Here is a tiny trained network, its code and every weight. The questions are about switching its units off for an input and a target symbol, where a switched-off unit gives its printed mean instead of its output.

import numpy as np


def w(rows, s, z=0):
    codes = np.array(rows[::2]) - 128.0
    scale = np.full(codes.shape[1], s)
    scale[-1] = z or s
    return codes * scale


def norm(h):
    return h / np.sqrt((h * h).mean(-1, keepdims=True) + 1e-5)


def f(y):
    return np.maximum(y, 0)


def softmax(a):
    e = np.exp(a - a.max(-1, keepdims=True))
    return e / e.sum(-1, keepdims=True)


def log_softmax(a):
    a = a - a.max(-1, keepdims=True)
    return a - np.log(np.exp(a).sum(-1, keepdims=True))


def net(x, mask):
    ids = ['αβγδεζηλμπτψ'.index(c) for c in x.split()]
    T = len(ids)
    res = E[ids] + P[:T]
    q, k, v = (norm(res) @ M[0].T for M in (Q, K, V))
    z = softmax(np.where(np.tri(T) > 0, q @ k.T / 2**0.5, -1e9)) @ v
    res = res + np.where(mask[0], z, O[0][:, -1]) @ O[0][:, :-1]
    y = f(norm(res) @ A[0][:, :-1].T + A[0][:, -1])
    res = res + np.where(mask[1:9], y, B[0][:, -1]) @ B[0][:, :-1]
    return log_softmax(norm(res)[-1] @ U[:, :-1].T + U[:, -1])


Q, K, V, O, A, B = {}, {}, {}, {}, {}, {}
E = w([
[142,155,129],'α',
[142,156,116],'β',
[143,156,129],'γ',
[148,161,120],'δ',
[135,155,126],'ε',
[160,167,130],'ζ',
[134,153,113],'η',
[144,159,118],'λ',
[175,169,119],'μ',
[141,154,130],'π',
[3,81,101],'τ',
[174,114,141],'ψ',
],0.0063)
P = w([
[67,27,135],'0',
[120,136,124],'1',
[198,168,62],'2',
[115,134,127],'3',
[182,182,50],'4',
[109,137,130],'5',
[176,197,36],'6',
[107,132,133],'7',
[171,214,32],'8',
[106,126,135],'9',
[169,232,26],'10',
[108,114,137],'11',
[164,254,29],'12',
[112,117,139],'13',
],0.0071)
Q[0] = w([
[88,195,195],'H1',
[121,60,247],'H1',
],0.011)
K[0] = w([
[94,58,79],'H1',
[255,26,66],'H1',
],0.0089)
V[0] = w([
[150,133,2],'H1',
[216,121,181],'H1',
],0.008)
O[0] = w([
[122,216,143,170],'H1',
[126,115,11,1],'H1',
],0.011,0.004)
A[0] = w([
[75,157,153,215],'N1',
[253,124,137,146],'N2',
[200,28,43,156],'N3',
[223,135,132,128],'N4',
[173,196,145,34],'N5',
[108,56,163,255],'N6',
[111,116,231,154],'N7',
[99,226,109,185],'N8',
],0.0069,0.0026)
B[0] = w([
[230,130,168,216],'N1',
[4,53,160,174],'N2',
[70,244,32,134],'N3',
[41,51,159,167],'N4',
[128,109,80,193],'N5',
[147,234,108,169],'N6',
[140,134,3,225],'N7',
[164,37,149,254],'N8',
],0.0048,0.0058)
U = w([
[108,122,100,45],'α',
[99,70,92,80],'β',
[107,79,88,69],'γ',
[122,69,80,118],'δ',
[202,152,86,84],'ε',
[114,98,197,173],'ζ',
[152,168,140,29],'η',
[158,142,128,32],'λ',
[135,1,210,166],'μ',
[150,145,93,123],'π',
[53,213,221,213],'τ',
[89,152,66,252],'ψ',
],0.0096,0.0038)

Each question gives the input, a string of symbols that net reads in full, and the target symbol t.
The units are the heads (2 rows each of Q, K, V and O) and the neurons (one row each of A and B). Each row of codes is followed by its name. A weight is (code - 128) times the scale printed after its matrix; where a second scale follows, it is the last column's (O, A, B and U).
mask holds one flag per unit, heads first, then neurons. A switched-off unit (its flag False) gives its mean, the last column of its rows in O or B, instead of its output. The means were averaged over made-up inputs and are rounded, as every weight is.
A unit's drop is (log p(t) with every unit on - log p(t) with that unit switched off) / (log p(t) with every unit on - log p(t) with every unit switched off).
The circuit of an input: a set's keep is (log p(t) with only the set's units on - log p(t) with every unit switched off) / (log p(t) with every unit on - log p(t) with every unit switched off). Starting from all 9 units, units are removed one at a time, each time the one whose removal leaves the highest keep (on an exact tie, the one counted first), for as long as the keep stays at least 0.8.
units of the circuit, in order: the units of the circuit, biggest drop first
most important unit: the unit with the biggest drop
top k neurons: the k neurons with the biggest drops, biggest first
drop when u is switched off: that unit's drop, to one decimal
input δ η π, target τ: units of the circuit, in order => H1, N7
input ψ ε γ, target μ: units of the circuit, in order => N2, N4
input ζ π δ β η ε δ, target μ: top 2 neurons => N8, N7
input ε ε β, target μ: units of the circuit, in order => N2, N4
input η η π γ γ τ ε μ ε τ τ, target τ: units of the circuit, in order => N7
input τ λ ε ε π, target μ: units of the circuit, in order => N2, N4, N6
input β τ η ε η ε γ τ η ε τ, target μ: units of the circuit, in order => H1, N7, N8
input γ ζ η, target ψ: top 2 neurons => N3, N1
input ε α τ ε π ε ε δ δ τ λ ε ε, target μ: top 2 neurons => N7, N8
input τ ε α ε τ, target μ: units of the circuit, in order => N8, N7
input τ ε ψ, target μ: top 2 neurons => N7, N2
input τ τ ε λ τ ζ η α α ζ β ε γ, target μ: units of the circuit, in order => H1, N7, N2, N4
input β η ε, target τ: top 4 neurons => N7, N2, N4, N1
input τ ε ζ, target μ: most important unit => N2
input τ δ ε ε ε, target μ: units of the circuit, in order => N2, N4, N8, N6
input π ε ε ε α, target μ: top 2 neurons => N7, N2
input ε ζ β, target ψ: top 2 neurons => N3, N1
input δ ε ε ε β ε δ, target μ: top 4 neurons => N7, N2, N4, N6
input τ λ τ β ε η η ζ ζ ε λ, target μ: top 2 neurons => N8, N7
input ψ ε ψ ε α ε ψ, target μ: most important unit => N7
input γ δ ε δ δ ε ζ, target μ: top 4 neurons => N7, N2, N4, N6
input ε δ α τ η λ ζ η α, target τ: top 4 neurons => N7, N2, N4, N1
input π η β, target τ: top 4 neurons => N7, N2, N4, N1
input δ ε ζ δ μ ε γ η ζ ε α β ε τ, target τ: drop when N1 is switched off => 0.2
input γ α ε μ, target μ: drop when N6 is switched off => 0.0
input γ ζ π, target ψ: drop when N3 is switched off => 0.2
input α δ ε α η ε τ τ π ε η, target μ: most important unit => H1
input ψ ζ δ ε β, target μ: drop when H1 is switched off => -0.1
